Known rows, with every way that one mark hangs from another
D{V{J}}: [ 0.11 -0.47  0.04 -0.55  2.05  1.87 -1.01  0.12 -0.05 -0.49  1.50  0.83
 -0.20  0.18  0.04 -0.33 -0.43 -1.19  0.17 -0.35  0.43 -0.73  0.08]
S{N{X{D L{V}}}}: [ 3.86 -0.25 -0.59  0.50 -3.72 -0.21 -1.08  0.79 -0.84 -3.12 -4.72 -0.84
 -0.53 -3.64  1.60 -1.23  1.43  2.49 -0.43 -2.38  0.93  0.26  0.22]
L{N{X} V{J}}: [ 1.74 -1.68 -0.54 -0.17 -2.88  0.00  1.07  0.24 -0.13 -1.53  0.83  2.58
 -1.49 -2.21  0.54 -0.14  0.42  0.82  1.29 -1.71 -1.12 -0.71  0.40]
D{J V}: [-2.07 -1.58 -0.35 -0.65  3.50  1.74 -0.48  0.64 -0.28  0.67  1.05 -0.02
  0.07  2.21 -1.26  0.98  0.66 -1.09  0.06  0.17  0.07  0.48  0.20]
V{J{D}}: [ 0.41 -1.46 -0.07 -0.66  1.93 -1.70 -1.21 -0.66 -1.06 -0.42  2.44  1.40
 -0.40 -0.23  1.00 -1.41 -1.34  0.38 -1.49 -0.46 -1.47  1.02 -0.33]
L{V}: [-2.82 -0.30 -0.03 -0.21 -2.04 -1.92 -0.11  1.56 -0.12 -1.99 -1.35 -0.27
 -0.20 -2.79  0.08 -0.90  1.03  1.70  0.96 -0.23  2.49  1.10  0.78]
S{N{D J{V}}}: [-2.71  3.98 -0.37  0.84  0.13 -2.07  2.86 -1.89  1.06  0.81  1.70 -0.12
  0.81  1.32  0.99 -0.95  0.13  0.09  0.23 -0.36 -0.39  0.47 -0.08]
L{N{D{J}} S V}: [-0.83  3.02 -1.05  1.12  3.07 -2.35  1.80  0.02  0.48  0.47  3.78  1.98
 -0.76 -0.79  0.78 -0.87  0.95  1.74  1.26  1.61 -0.62  2.11  0.49]
S{N{J X{D L}}}: [ 2.16 -1.75 -0.47  0.02 -3.49  0.72  0.86 -0.78 -0.96 -0.71 -3.09 -0.90
 -0.34 -0.18  1.36  0.23  0.44  0.63 -1.00 -2.03 -0.09  0.50 -0.33]
X{L{N{D J}} S}: [-0.71 -0.23  1.51  0.55  1.43 -0.20 -0.47  0.37  0.56  2.06 -0.33  1.74
  1.18 -0.13 -2.50  1.74 -1.49 -2.33 -1.80  2.00 -1.62 -1.43 -0.03]
N{J{D V} X{S}}: [-4.95 -5.21 -0.38 -0.43 -1.53 -4.08 -0.08  0.60 -0.65  0.08  0.30  1.16
 -0.16 -0.92 -1.62  1.79 -1.61 -1.56  0.12 -0.81 -0.84  1.83 -0.06]
X{D{V}}: [ 0.69 -0.27  0.45  0.05  3.59  1.05 -1.94 -0.85  0.61 -0.84  0.10 -1.72
  0.47 -0.93 -0.93 -0.26 -0.81  1.34 -0.48 -0.78  2.94 -2.51 -0.15]
L{N{X}}: [ 1.77 -3.75  0.58 -1.44 -3.22  3.03 -0.04  0.10  0.04 -0.23  0.01 -0.76
 -0.70  1.13 -1.80  1.39  0.44  0.21  1.23 -0.48 -1.61 -2.45 -0.16]
N{D J}: [-3.08  0.20  0.24 -0.14 -0.04 -0.92  2.11 -3.46  1.05  1.50  2.51 -0.29
  0.54  1.23  0.63  0.35 -0.74  0.08 -0.26  1.39  0.41 -0.17 -0.47]
X{D}: [ 0.63 -0.60  0.36 -0.53  2.64 -0.81 -0.60 -0.49  0.49 -0.82  0.65 -2.61
  0.21 -1.57 -0.27 -0.67 -0.53  2.33 -0.15 -0.66  2.31 -1.18 -0.01]
X{L{N}}: [ 0.75 -1.96  1.34 -0.58  0.17  1.50 -1.94  1.61 -0.93 -0.55 -1.43  0.52
  0.42 -0.11 -2.56  0.43  0.19 -0.10 -1.56  0.41 -1.97 -1.15  0.12]
S{N{J{V} X{L}}}: [-1.60 -2.13 -0.81 -0.18 -4.40 -0.86  1.11  0.95 -1.18 -1.38 -2.51  0.33
 -0.24 -0.15  0.09  0.41  1.15 -0.75 -0.02 -1.95 -1.70  2.22  0.20]
X{L}: [-0.52 -2.92  0.65 -0.94 -0.59  0.09 -2.21  1.76 -1.24 -1.71 -2.22 -0.72
  0.24 -1.43 -1.22 -0.13  0.49  0.18 -1.25  0.59 -0.37  0.94  0.27]
S{N{D J}}: [-0.37  3.60  0.11  0.40 -1.66  0.66  2.69 -2.42  0.89  1.58  0.40 -0.71
  0.61  2.59  1.88 -0.59  0.36 -0.05 -0.07  0.33  0.14 -0.26 -0.40]
J{D}: [-1.23 -2.30  0.61 -0.71  0.21 -1.00 -2.29 -0.32 -1.11 -0.53 -0.21 -0.37
  0.21  0.42 -0.69 -0.72 -0.81  1.12 -1.63  0.16 -0.45  0.37 -0.45]
L{S}: [-1.24 -0.75 -0.45 -1.26 -0.14 -0.83  0.03  2.38 -0.81 -0.92  1.19 -1.87
 -0.85 -0.42  0.53 -0.55  0.94  0.58  2.08  1.45  1.49  2.95  0.49]
S{N{D X}}: [ 3.94  0.88 -0.33 -0.48 -4.19  2.35  0.79 -2.03  0.79 -0.69 -0.94 -2.04
 -0.38  0.62  1.96 -0.60  1.01  0.97  1.18 -0.21 -0.80 -1.42 -0.48]
N{D{V} J}: [-3.08  0.47  0.37  0.44  0.97  1.05  0.62 -3.78  1.16  1.57  1.90  0.66
  0.79  1.76 -0.02  0.75 -0.99 -1.00 -0.70  1.18  0.91 -1.62 -0.66]
N{D X}: [ 1.99 -2.95 -0.21 -1.11 -2.76  0.95 -0.20 -3.06  0.99 -1.08  1.03 -1.67
 -0.56 -1.00  0.69  0.38  0.11  1.03  1.04  0.71 -0.54 -1.59 -0.53]
J{D V}: [-3.90 -1.85  0.06 -0.21  2.49 -4.15 -2.22  0.36 -0.81 -1.56  1.36  0.45
  0.49 -1.32 -1.74 -1.07 -0.95  1.16 -1.17 -0.73 -1.12  1.28 -0.03]

Rows
[ 1.72  4.01 -0.38  0.60  2.56  2.55  0.50 -1.65  0.85  1.20  0.60 -0.39
  0.60  2.81  1.06 -0.64  0.89 -0.28 -0.25  0.27 -0.78 -0.87 -0.24]
S{N{D{J V}}}
[-0.28 -1.02 -0.14  0.70  8.08 -3.01 -0.88  0.87 -0.29 -0.46  2.14  1.17
  0.50 -1.56 -2.86 -0.04 -0.39  1.36 -2.37 -1.42 -2.53  0.14  0.37]
X{D{J{V}} L{N}}
[ 0.81  4.50 -1.67  0.58 -1.21 -2.57  1.90  2.94 -1.01 -1.85  0.57  1.00
 -1.47 -2.51  4.00 -2.94  1.73  1.20  2.27 -0.59  1.67  4.65  1.03]
L{S{N} V{J}}
[ 1.77 -3.11 -0.35 -1.38 -2.64  1.78  0.29  1.52 -0.66 -0.57  1.23 -0.87
 -1.53  0.54 -0.57  0.88  0.78  0.24  2.65  0.55 -1.09  0.54  0.06]
L{N{X} S}
[ 1.43  3.80  0.49  1.39 -1.18 -1.92 -1.50  2.59  0.37 -1.18 -4.61  0.66
  0.88 -4.07  0.63 -1.14  0.57 -0.18 -0.84  0.96  1.03  0.55  0.77]
X{L{V} S{N{D}}}
[ 2.76 -2.96  0.12 -0.71  2.28  0.94  0.41  0.94  0.79  1.15  1.24 -0.86
 -0.46  0.39 -2.15  2.13 -0.62 -0.12  0.74 -0.74 -0.97 -2.18  0.13]
L{N{X{D{J} S}}}
[-0.78 -4.00 -0.02 -0.26 -0.54  0.59  0.08 -0.49  0.56  0.71 -0.86 -0.75
 -0.15 -0.62 -0.98  2.59 -1.43 -1.48  0.72 -0.87  2.78 -1.58 -0.17]
N{J X{D{V} S}}
[-2.64 -5.17 -0.04 -1.45 -4.54 -0.05  1.57  1.14 -0.07  0.82 -1.09 -1.04
 -0.49  0.30 -0.75  2.67 -0.43 -2.28  1.86  0.18  0.91  0.70  0.20]
N{J X{S}}
[-0.05 -1.62 -0.28  0.06 -4.64  2.44 -0.31 -1.62 -1.30  0.47 -2.63  0.73
 -0.31  2.94  0.86  0.59  0.02 -0.94 -0.90 -1.65 -0.78 -0.12 -0.87]
S{N{J{D{V}} X}}
[-0.61  3.75 -1.10  0.43 -2.87 -1.79  0.92  3.53 -0.87 -1.93 -1.78 -0.67
 -0.89 -1.90  2.57 -2.23  2.36  1.80  2.43  0.05  2.77  3.94  0.99]
L{S{N} V}
[-1.62  1.19  0.25  0.07 -2.23 -0.11  0.87 -0.62 -1.19  1.31 -1.22  0.17
  0.41  3.15  1.01 -0.61 -0.09 -0.13 -1.57 -0.87 -0.40  1.08 -0.50]
S{N{J{D}}}
[-3.20  3.14 -1.14  1.15 -2.85 -3.54  1.30  1.56 -1.79 -0.56 -1.25  1.48
 -0.75 -0.35  2.79 -1.90  0.99  1.36  0.37 -0.33  1.79  5.03  0.36]
L{S{N{J{D}}} V}
[ 1.46 -1.55  1.03 -0.04  3.56 -1.83 -2.84  2.70 -0.11 -0.91 -2.25 -1.61
  0.81 -3.99 -1.69  0.23 -1.18  0.20 -1.49  0.31  1.88 -0.54  0.50]
X{D L S}
[-0.58  3.64  0.57  0.32 -0.93 -0.16  2.00  0.22  1.37  2.29 -0.59 -0.97
  0.93  1.50  0.59  0.40 -0.41 -1.79  0.59  1.17  1.01 -0.41  0.10]
X{S{N{D J}}}
[ 1.54  3.45  0.00  0.05  2.22  0.01  1.24  1.29  1.25  1.90  0.24 -1.32
  0.69  1.32  0.42  0.11  0.34 -1.22  0.81  1.21 -0.16  0.15  0.37]
X{S{N{D{J}}}}
[-0.72 -0.55  1.12  0.45  0.77  0.52 -0.04 -1.99  0.00  1.18  0.49  1.81
  0.84  0.92 -1.44  0.75 -0.77 -0.61 -2.38  1.17 -2.51 -1.31 -0.49]
X{L{N{D J}}}
[ 1.19  2.36  0.44  0.49  2.85  2.26 -0.82 -0.99  0.84  0.87  3.08  0.57
 -0.09  1.04 -0.74 -0.10 -0.28 -0.10  0.88  2.22 -0.39 -1.71 -0.36]
L{N{D{V}} S}
[ 3.46 -2.01 -0.20 -0.96 -5.31  2.43 -0.93  1.53 -1.28 -1.95 -4.36 -1.44
 -0.55 -0.32  0.72 -0.13  1.75  0.18  0.10 -1.10 -1.29  0.50  0.06]
S{N{X{L}}}
[-2.82 -0.45  0.07 -0.52 -0.09  0.17  2.27  1.13 -0.57  1.66  2.68  0.50
 -0.59  2.72 -0.69  0.88  0.12 -0.68  1.39  1.09 -0.18  1.75  0.13]
L{N{J} S}
[-0.85  0.45  0.77  0.01 -1.93 -0.16  0.03  3.72 -0.90  0.82 -4.26 -0.09
  0.84  0.27 -0.67  0.81  0.22 -2.62 -0.89  0.38  0.26  1.60  0.57]
X{L S{N{J}}}
[ 1.44  0.98 -1.55 -0.05  0.02 -0.57  1.87 -1.47  0.82 -0.42  1.62 -0.83
 -0.41  0.81  1.28 -0.38  1.36  0.60  1.18 -0.89 -2.45  0.80 -0.02]
S{N{D{J{V}} X}}
[ 0.17 -0.23  0.54  0.97  2.28 -3.94 -2.71  3.29 -0.11 -2.14 -3.56 -0.15
  0.60 -6.56 -1.09 -0.47 -0.59  1.19 -1.20 -0.23  3.26  0.48  1.00]
X{D L{V} S}
[ 1.75 -3.85 -0.12  0.12 -1.73 -2.41 -2.40  2.23 -0.33 -2.88 -4.03 -0.64
 -0.43 -6.38 -0.53  0.50 -0.16  1.16 -0.07 -0.91  2.18  0.18  0.63]
N{X{D L{V} S}}
[-0.63  3.87  0.71  0.80 -0.16  1.43  0.85 -0.02  1.41  2.29 -1.04 -0.19
  1.12  1.95  0.16  0.71 -0.63 -2.62  0.31  1.06  1.51 -1.57 -0.04]
X{S{N{D{V} J}}}
[-1.53  1.12  1.09  0.73  1.58  2.67  0.77 -3.55  1.34  2.58  2.38  1.73
  0.82  3.09 -1.62  1.28 -1.16 -1.17 -0.95  0.94 -0.93 -3.69 -0.75]
L{N{D{V} J}}
[ 1.38  1.55  0.04  0.26  3.38  1.24 -0.76 -3.05  1.24  0.09  3.11  1.00
  0.18 -0.47  1.01 -0.86 -0.99 -0.39 -0.38  0.80 -0.11 -2.03 -0.43]
N{D{V{J}}}
[-1.57  1.93 -0.55  0.49 -0.64  0.33 -0.07  0.65 -1.64  0.85 -0.37  0.70
 -0.25  2.86  1.52 -0.75  0.22 -0.72 -0.21  0.21  0.78  2.93 -0.33]
L{S{N{J{D{V}}}}}
[-3.91  1.59 -0.23  0.57 -0.31 -2.69  0.88  0.03 -0.88  0.44  0.00  0.79
  0.60  1.84  0.18 -0.90 -0.19 -0.03 -1.18 -1.59 -0.95  1.86 -0.19]
S{N{J{D V}}}
[ 2.19  2.76 -0.27  0.15  4.75 -1.05  1.00  2.59  0.74  1.42 -0.18 -2.32
  0.45  0.42  0.10  0.02  0.04  0.02  0.30 -0.72  1.46  0.30  0.58]
X{D{J} S{N}}
[ 3.10  5.03 -0.93  0.58  1.80  1.13  0.47 -0.37  0.22 -0.13  2.48  0.31
 -0.61  0.58  3.33 -2.08  0.52 -0.17  1.33  0.99  0.22  1.34 -0.07]
L{S{N{D{V{J}}}}}
[ 4.47 -0.19 -0.40 -0.64 -2.80  1.74  0.35 -0.33  0.11 -1.35 -1.97 -2.96
 -0.57 -0.31  1.35 -0.53  0.89  2.00  0.95 -2.08  0.86 -1.22 -0.20]
S{N{X{D}}}
[ 1.25 -2.60 -0.59 -0.33  1.52  1.67 -0.71 -1.13  1.30  0.93  1.08 -0.15
 -0.21  0.08 -0.62  2.14 -0.41 -2.06  1.09  1.30 -0.58 -1.33 -0.19]
N{D{J V} X{S}}
[-2.73 -0.45  0.33  0.44  1.42  0.57 -0.55 -0.27 -1.31  1.96  2.00  2.54
 -0.24  3.12 -1.13  0.70 -1.04 -0.85 -0.92  0.80 -0.90  0.82 -0.60]
L{N{J{D{V}}} S}
[ 1.24  1.55  1.32  0.39  2.17  3.47 -1.12 -2.42  1.55  1.10  1.79  0.66
  0.77  1.58 -1.93  0.42 -0.67 -0.27 -0.61  1.08 -0.95 -4.63 -0.55]
L{N{D{V}}}
[ 1.85 -2.63 -0.07 -0.48 -1.98  3.02 -1.46 -3.34  1.07 -1.04  0.27 -0.74
 -0.33 -0.55  0.09  0.74 -0.13  0.02  0.69  0.63  0.02 -2.77 -0.71]
N{D{V} X}
[ 0.11  0.93  0.20  0.88  1.25 -2.06 -0.58 -0.13 -0.68 -0.46  1.51  3.89
 -0.49 -1.61  0.10 -1.51 -0.86  1.36 -1.50 -1.23 -1.53 -0.28  0.10]
L{N V{J{D}}}
[ 0.65  1.29  0.47  0.41  4.81  2.73 -0.09 -2.36  1.32  2.10  3.26  1.26
  0.53  3.01 -1.85  0.90 -0.34 -0.68 -0.75  1.05 -2.20 -3.08 -0.46]
L{N{D{J V}}}
